Below are the code and all the weights of a small trained network. Each question names an input and a class and asks about switching units off, where a switched-off unit gives its printed mean instead of its output.

import numpy as np


def w(rows, s, z=0):
    codes = np.array(rows[::2]) - 128.0
    scale = np.full(codes.shape[1], s)
    scale[-1] = z or s
    return codes * scale


def f(y):
    return np.maximum(y, 0)


def log_softmax(a):
    a = a - a.max(-1, keepdims=True)
    return a - np.log(np.exp(a).sum(-1, keepdims=True))


def net(x, mask):
    res = np.array(x, float).reshape(1, 4) / 4 @ E
    y = f(res @ A[0][:, :-1].T + A[0][:, -1])
    res = res + np.where(mask, y, B[0][:, -1]) @ B[0][:, :-1]
    return log_softmax(res[-1] @ U[:, :-1].T + U[:, -1])


A, B = {}, {}
E = w([
[193,109,155,194,143,114,30,167,132,207,144],'x0',
[115,176,145,118,182,146,64,160,254,70,83],'x1',
[178,87,180,162,40,219,132,144,112,76,108],'x2',
[233,148,175,104,144,124,185,75,170,171,84],'x3',
],0.0097)
A[0] = w([
[37,99,102,183,93,141,55,217,108,82,206,143],'n1',
[97,178,82,77,130,145,177,131,113,70,45,165],'n2',
[140,108,88,166,73,93,214,89,45,187,213,109],'n3',
[217,201,199,83,127,129,152,67,144,191,87,17],'n4',
[123,192,160,167,161,116,48,114,107,204,114,150],'n5',
[177,125,173,210,111,92,60,144,86,220,133,94],'n6',
[165,71,192,204,46,235,98,167,111,33,64,144],'n7',
[51,131,107,32,79,151,213,79,134,52,78,57],'n8',
[77,156,81,46,105,176,200,62,108,87,131,112],'n9',
[204,138,181,115,158,126,220,90,166,194,73,217],'n10',
[250,132,145,115,175,137,172,82,136,157,90,170],'n11',
[136,226,134,105,185,71,152,111,113,167,101,111],'n12',
[190,30,184,175,1,212,118,157,107,89,94,158],'n13',
[170,107,109,162,117,99,39,222,107,143,127,44],'n14',
[78,129,71,121,145,63,145,96,127,234,178,185],'n15',
[98,121,88,102,193,6,94,101,134,137,180,37],'n16',
[28,127,98,184,148,129,64,195,82,91,206,254],'n17',
[220,132,192,145,129,69,103,67,152,168,128,84],'n18',
[179,197,173,95,170,135,115,140,206,106,44,174],'n19',
[153,132,173,191,150,133,31,157,171,164,121,75],'n20',
[155,80,170,115,83,120,188,142,30,182,210,171],'n21',
[92,214,159,154,164,163,50,211,217,42,107,60],'n22',
[93,189,149,149,176,142,90,194,246,93,71,146],'n23',
[139,86,136,169,110,121,135,84,73,192,142,101],'n24',
[58,76,69,124,128,152,68,196,95,114,138,18],'n25',
[179,86,160,158,143,128,52,178,104,194,181,65],'n26',
[79,175,63,67,178,41,89,173,137,189,114,139],'n27',
],0.0076,0.0031)
B[0] = w([
[57,109,51,171,72,211,192,24,228,38,192,230],'n1',
[139,153,188,145,169,44,153,171,161,50,126,197],'n2',
[244,43,93,99,255,62,127,118,79,99,185,239],'n3',
[68,180,63,109,87,154,206,58,220,50,210,208],'n4',
[136,210,172,183,212,66,179,160,137,81,140,191],'n5',
[66,196,194,69,249,43,234,199,139,40,150,210],'n6',
[235,169,102,238,123,104,131,180,200,228,30,244],'n7',
[57,232,203,91,221,25,208,221,122,80,137,222],'n8',
[98,208,186,113,190,37,140,212,153,43,166,213],'n9',
[62,105,114,210,60,192,188,27,201,26,178,239],'n10',
[91,101,108,175,109,187,182,52,211,36,172,223],'n11',
[182,160,73,208,76,125,127,146,216,161,68,190],'n12',
[178,183,66,216,140,90,127,136,236,185,6,247],'n13',
[71,219,188,42,142,96,205,190,155,59,178,180],'n14',
[235,126,76,208,147,106,111,124,208,163,50,224],'n15',
[184,203,83,211,121,113,138,150,212,166,24,205],'n16',
[69,118,125,197,121,192,162,12,229,83,196,245],'n17',
[113,176,110,132,99,164,229,78,180,35,181,201],'n18',
[186,55,97,129,215,120,128,92,117,101,190,224],'n19',
[142,195,177,82,205,65,195,153,123,37,146,198],'n20',
[185,28,52,114,243,66,95,103,109,99,146,234],'n21',
[226,15,61,80,218,72,146,104,36,101,150,231],'n22',
[234,29,96,86,211,57,98,117,86,102,160,236],'n23',
[180,98,111,107,206,56,156,106,116,66,134,189],'n24',
[73,153,80,107,101,206,207,25,148,70,158,187],'n25',
[109,230,214,56,203,71,208,158,135,74,153,195],'n26',
[201,177,79,231,117,125,135,154,222,182,39,225],'n27',
],0.0059,0.011)
U = w([
[82,255,213,70,192,90,193,226,127,71,128,81],'0',
[196,183,73,220,132,145,134,163,199,185,3,97],'1',
[65,122,99,139,108,215,172,30,175,70,182,133],'2',
[209,22,78,79,210,105,129,122,83,115,154,95],'3',
[137,105,147,183,157,122,114,117,160,107,139,224],'4',
[47,80,223,32,50,214,66,171,68,215,75,1],'5',
[33,60,230,70,51,220,68,202,41,211,165,1],'6',
[65,19,200,148,53,209,33,102,52,210,152,1],'7',
],0.0078,0.0052)

Each question gives the input, the list of numbers given to net, and the class t.
The units are the neurons (one row each of A and B). Each row of codes is followed by its name. A weight is (code - 128) times the scale printed after its matrix; where a second scale follows, it is the last column's (A, B and U).
mask holds one flag per neuron, in row order. A switched-off neuron (its flag False) gives its mean, the last column of its row in B, instead of its output. The means were averaged over made-up inputs and are rounded, as every weight is.
A unit's drop is (log p(t) with every unit on - log p(t) with that unit switched off) / (log p(t) with every unit on - log p(t) with every unit switched off).
The circuit of an input: a set's keep is (log p(t) with only the set's units on - log p(t) with every unit switched off) / (log p(t) with every unit on - log p(t) with every unit switched off). Starting from the 12 units with the biggest drops (on a tie, the unit counted first), units are removed one at a time, each time the one whose removal leaves the highest keep (on an exact tie, the one counted first), for as long as the keep stays at least 0.8.
circuit, biggest first: the units of the circuit, biggest drop first
unit that matters most: the unit with the biggest drop
top k neurons: the k neurons with the biggest drops, biggest first
drop when u is switched off: that unit's drop, to one decimal
input [-4,-8,-1,8], class 2: unit that matters most	n10
input [-7,-5,-6,-2], class 0: top 2 neurons	n8, n9
input [-2,6,5,0], class 3: top 2 neurons	n22, n23
input [7,5,7,6], class 0: top 3 neurons	n20, n6, n26
input [-3,5,-6,6], class 1: top 2 neurons	n12, n27
input [6,6,6,6], class 0: top 3 neurons	n20, n6, n26
input [1,4,6,-6], class 1: top 3 neurons	n7, n13, n10
input [-2,-1,6,8], class 2: top 3 neurons	n10, n4, n11
input [4,7,-4,3], class 3: top 2 neurons	n23, n22
input [1,-5,5,-5], class 1: top 2 neurons	n13, n7
input [-7,-2,-8,5], class 1: top 3 neurons	n12, n15, n27
input [0,5,-5,-3], class 1: top 3 neurons	n27, n16, n3
input [6,-7,-7,-6], class 1: top 2 neurons	n15, n16
input [-3,3,-2,-5], class 2: circuit, biggest first	n17
input [-4,8,0,-8], class 2: drop when n21 is switched off	0.5
input [6,6,-7,8], class 2: drop when n10 is switched off	0.5
input [-4,7,3,1], class 3: drop when n20 is switched off	0.0
